Below is a small trained network, with its code and all its weights. Each question gives an input and a target symbol and asks what happens when units are switched off, that is, made to give their printed mean instead of their output.

import numpy as np


def w(rows, s, z=0):
    codes = np.array(rows[::2]) - 128.0
    scale = np.full(codes.shape[1], s)
    scale[-1] = z or s
    return codes * scale


def f(y):
    return y / 2 * (1 + np.tanh(0.7978845608 * (y + 0.044715 * y**3)))


def softmax(a):
    e = np.exp(a - a.max(-1, keepdims=True))
    return e / e.sum(-1, keepdims=True)


def log_softmax(a):
    a = a - a.max(-1, keepdims=True)
    return a - np.log(np.exp(a).sum(-1, keepdims=True))


def net(x, mask):
    ids = ['ΓΞβδεθτφψω'.index(c) for c in x.split()]
    T = len(ids)
    res = E[ids] + P[:T]
    q, k, v = (res @ M[0].T for M in (Q, K, V))
    z = softmax(np.where(np.tri(T) > 0, q @ k.T / 4**0.5, -1e9)) @ v
    res = res + np.where(mask[0], z, O[0][:, -1]) @ O[0][:, :-1]
    y = f(res @ A[0][:, :-1].T + A[0][:, -1])
    res = res + np.where(mask[1:25], y, B[0][:, -1]) @ B[0][:, :-1]
    return log_softmax(res[-1] @ U[:, :-1].T + U[:, -1])


Q, K, V, O, A, B = {}, {}, {}, {}, {}, {}
E = w([
[178,77,200,17,204,61,217],'Γ',
[221,171,177,194,95,204,172],'Ξ',
[192,181,159,166,159,137,113],'β',
[155,45,94,137,205,177,216],'δ',
[186,35,158,42,61,88,148],'ε',
[1,192,106,108,107,207,120],'θ',
[163,208,101,200,125,211,90],'τ',
[226,98,55,184,103,150,88],'φ',
[143,162,81,60,225,102,25],'ψ',
[72,57,55,98,134,161,124],'ω',
],0.0089)
P = w([
[176,253,41,129,107,5,203],'0',
[189,201,88,91,110,91,195],'1',
[188,183,115,85,106,136,169],'2',
[174,150,147,82,123,142,132],'3',
[162,119,164,90,139,155,106],'4',
[144,97,185,90,137,184,69],'5',
[133,72,194,96,155,180,54],'6',
[109,56,216,105,171,189,32],'7',
],0.0055)
Q[0] = w([
[175,22,182,5,184,45,229],'H0',
[242,52,165,2,206,17,124],'H0',
[10,180,29,251,37,218,64],'H0',
[31,196,2,137,38,146,120],'H0',
],0.0069)
K[0] = w([
[59,51,112,135,100,169,13],'H0',
[50,45,137,141,190,191,5],'H0',
[142,213,91,79,129,79,255],'H0',
[88,196,17,71,123,38,226],'H0',
],0.0059)
V[0] = w([
[66,219,158,96,105,123,76],'H0',
[140,254,100,245,162,201,133],'H0',
[154,90,192,174,18,114,202],'H0',
[185,142,37,163,52,161,88],'H0',
],0.0076)
O[0] = w([
[139,116,64,46,85,146,98,4],'H0',
[118,124,116,98,142,255,168,84],'H0',
[50,72,211,175,42,88,189,178],'H0',
[186,120,176,168,96,206,91,50],'H0',
],0.0094,0.0016)
A[0] = w([
[55,52,180,50,123,166,199,110],'N0',
[60,197,119,161,114,61,149,163],'N1',
[164,201,95,213,34,161,139,156],'N2',
[59,170,151,137,82,17,88,199],'N3',
[114,169,45,76,149,44,210,2],'N4',
[89,89,36,41,196,104,119,160],'N5',
[177,87,228,132,200,2,196,107],'N6',
[24,188,114,116,114,193,70,110],'N7',
[114,91,69,42,110,76,102,105],'N8',
[31,56,99,56,138,134,226,140],'N9',
[55,58,93,16,134,97,178,64],'N10',
[72,181,175,133,33,211,102,225],'N11',
[170,123,175,67,183,98,26,233],'N12',
[49,66,180,127,80,104,208,90],'N13',
[40,78,191,187,95,66,190,85],'N14',
[34,31,69,215,101,139,26,194],'N15',
[161,125,142,97,130,149,164,214],'N16',
[34,31,170,34,133,86,167,109],'N17',
[201,147,130,132,31,162,175,189],'N18',
[183,117,135,232,77,131,97,203],'N19',
[195,105,236,161,83,212,74,212],'N20',
[78,50,243,126,85,112,233,21],'N21',
[93,76,171,186,146,81,110,187],'N22',
[116,107,137,134,208,52,222,162],'N23',
],0.0064,0.0031)
B[0] = w([
[69,137,104,102,64,255,53,165],'N0',
[168,70,184,68,70,159,107,151],'N1',
[131,208,99,139,74,11,135,152],'N2',
[199,31,188,58,119,155,198,177],'N3',
[75,80,200,122,212,126,9,158],'N4',
[44,64,74,71,135,53,146,167],'N5',
[139,228,83,184,147,135,102,254],'N6',
[195,141,68,79,199,111,120,127],'N7',
[77,22,97,120,130,73,103,148],'N8',
[39,172,78,115,31,208,105,159],'N9',
[51,174,117,68,79,51,50,159],'N10',
[161,122,113,213,212,48,80,162],'N11',
[207,152,104,105,157,131,210,197],'N12',
[145,68,80,163,105,209,44,157],'N13',
[200,49,102,189,95,166,90,166],'N14',
[201,203,161,147,57,123,195,126],'N15',
[129,140,132,80,89,144,151,176],'N16',
[100,163,27,144,32,94,48,187],'N17',
[111,129,136,62,112,52,121,167],'N18',
[89,176,165,93,109,92,194,149],'N19',
[128,127,239,72,189,107,74,196],'N20',
[161,60,86,182,207,238,26,178],'N21',
[182,127,129,175,119,131,160,160],'N22',
[56,157,112,190,145,128,144,208],'N23',
],0.006,0.0088)
U = w([
[52,127,106,159,159,39,64,69],'Γ',
[74,178,100,174,64,189,52,61],'Ξ',
[78,216,72,107,77,147,106,87],'β',
[64,137,74,229,185,177,192,177],'δ',
[205,79,58,202,95,160,113,104],'ε',
[52,49,128,57,19,96,173,186],'θ',
[135,63,154,62,110,199,123,43],'τ',
[141,90,223,145,222,160,94,151],'φ',
[167,59,79,85,193,127,155,57],'ψ',
[193,254,154,145,94,64,181,254],'ω',
],0.0064,0.0031)

Each question gives the input, a string of symbols that net reads in full, and the target symbol t.
The units are the heads (4 rows each of Q, K, V and O) and the neurons (one row each of A and B). Each row of codes is followed by its name. A weight is (code - 128) times the scale printed after its matrix; where a second scale follows, it is the last column's (O, A, B and U).
mask holds one flag per unit, heads first, then neurons. A switched-off unit (its flag False) gives its mean, the last column of its rows in O or B, instead of its output. The means were averaged over made-up inputs and are rounded, as every weight is.
A unit's drop is (log p(t) with every unit on - log p(t) with that unit switched off) / (log p(t) with every unit on - log p(t) with every unit switched off).
The circuit of an input: a set's keep is (log p(t) with only the set's units on - log p(t) with every unit switched off) / (log p(t) with every unit on - log p(t) with every unit switched off). Starting from the 12 units with the biggest drops (on a tie, the unit counted first), units are removed one at a time, each time the one whose removal leaves the highest keep (on an exact tie, the one counted first), for as long as the keep stays at least 0.8.
units of the circuit, in order: the units of the circuit, biggest drop first
most important unit: the unit with the biggest drop
k most important neurons: the k neurons with the biggest drops, biggest first
drop of u: that unit's drop, to one decimal
input τ Ξ β Γ τ τ ω Γ, target ω: units of the circuit, in order	H0, N12, N21, N6
input β Γ Ξ φ ω Γ Γ Γ, target ω: units of the circuit, in order	H0, N12, N6
input Ξ β Ξ Ξ Ξ Γ β, target φ: units of the circuit, in order	H0, N20, N17
input θ Γ θ Γ Γ Γ Γ, target Γ: units of the circuit, in order	H0, N10
input β φ Ξ β, target φ: units of the circuit, in order	H0, N20
input ε ε β τ Γ Γ, target τ: units of the circuit, in order	H0, N0
input Γ β β ω, target θ: units of the circuit, in order	N6, N21
input Γ Ξ Ξ ω θ, target θ: 3 most important neurons	N6, N3, N1
input Γ Ξ Γ Γ ε τ β, target ω: units of the circuit, in order	N21, N4, N0
input Γ ε θ, target θ: 4 most important neurons	N3, N1, N6, N21
input Γ τ Γ Γ Γ Γ Ξ, target ω: most important unit	N4
input ε Γ β Γ τ Γ ψ Γ, target ψ: 2 most important neurons	N12, N5
input θ θ β φ Ξ β φ, target φ: 3 most important neurons	N20, N17, N6
input Γ Γ Γ, target Γ: most important neuron	N4
input ω φ Γ β, target ω: 2 most important neurons	N21, N4
input δ Γ ε τ Ξ φ Γ, target φ: drop of H0	2.7
input Γ Ξ Ξ β τ δ τ Γ, target τ: drop of H0	1.5
input Γ φ φ ε, target φ: drop of N21	0.2
input β Γ ε Γ Ξ Γ Γ ψ, target ψ: drop of N19	0.0
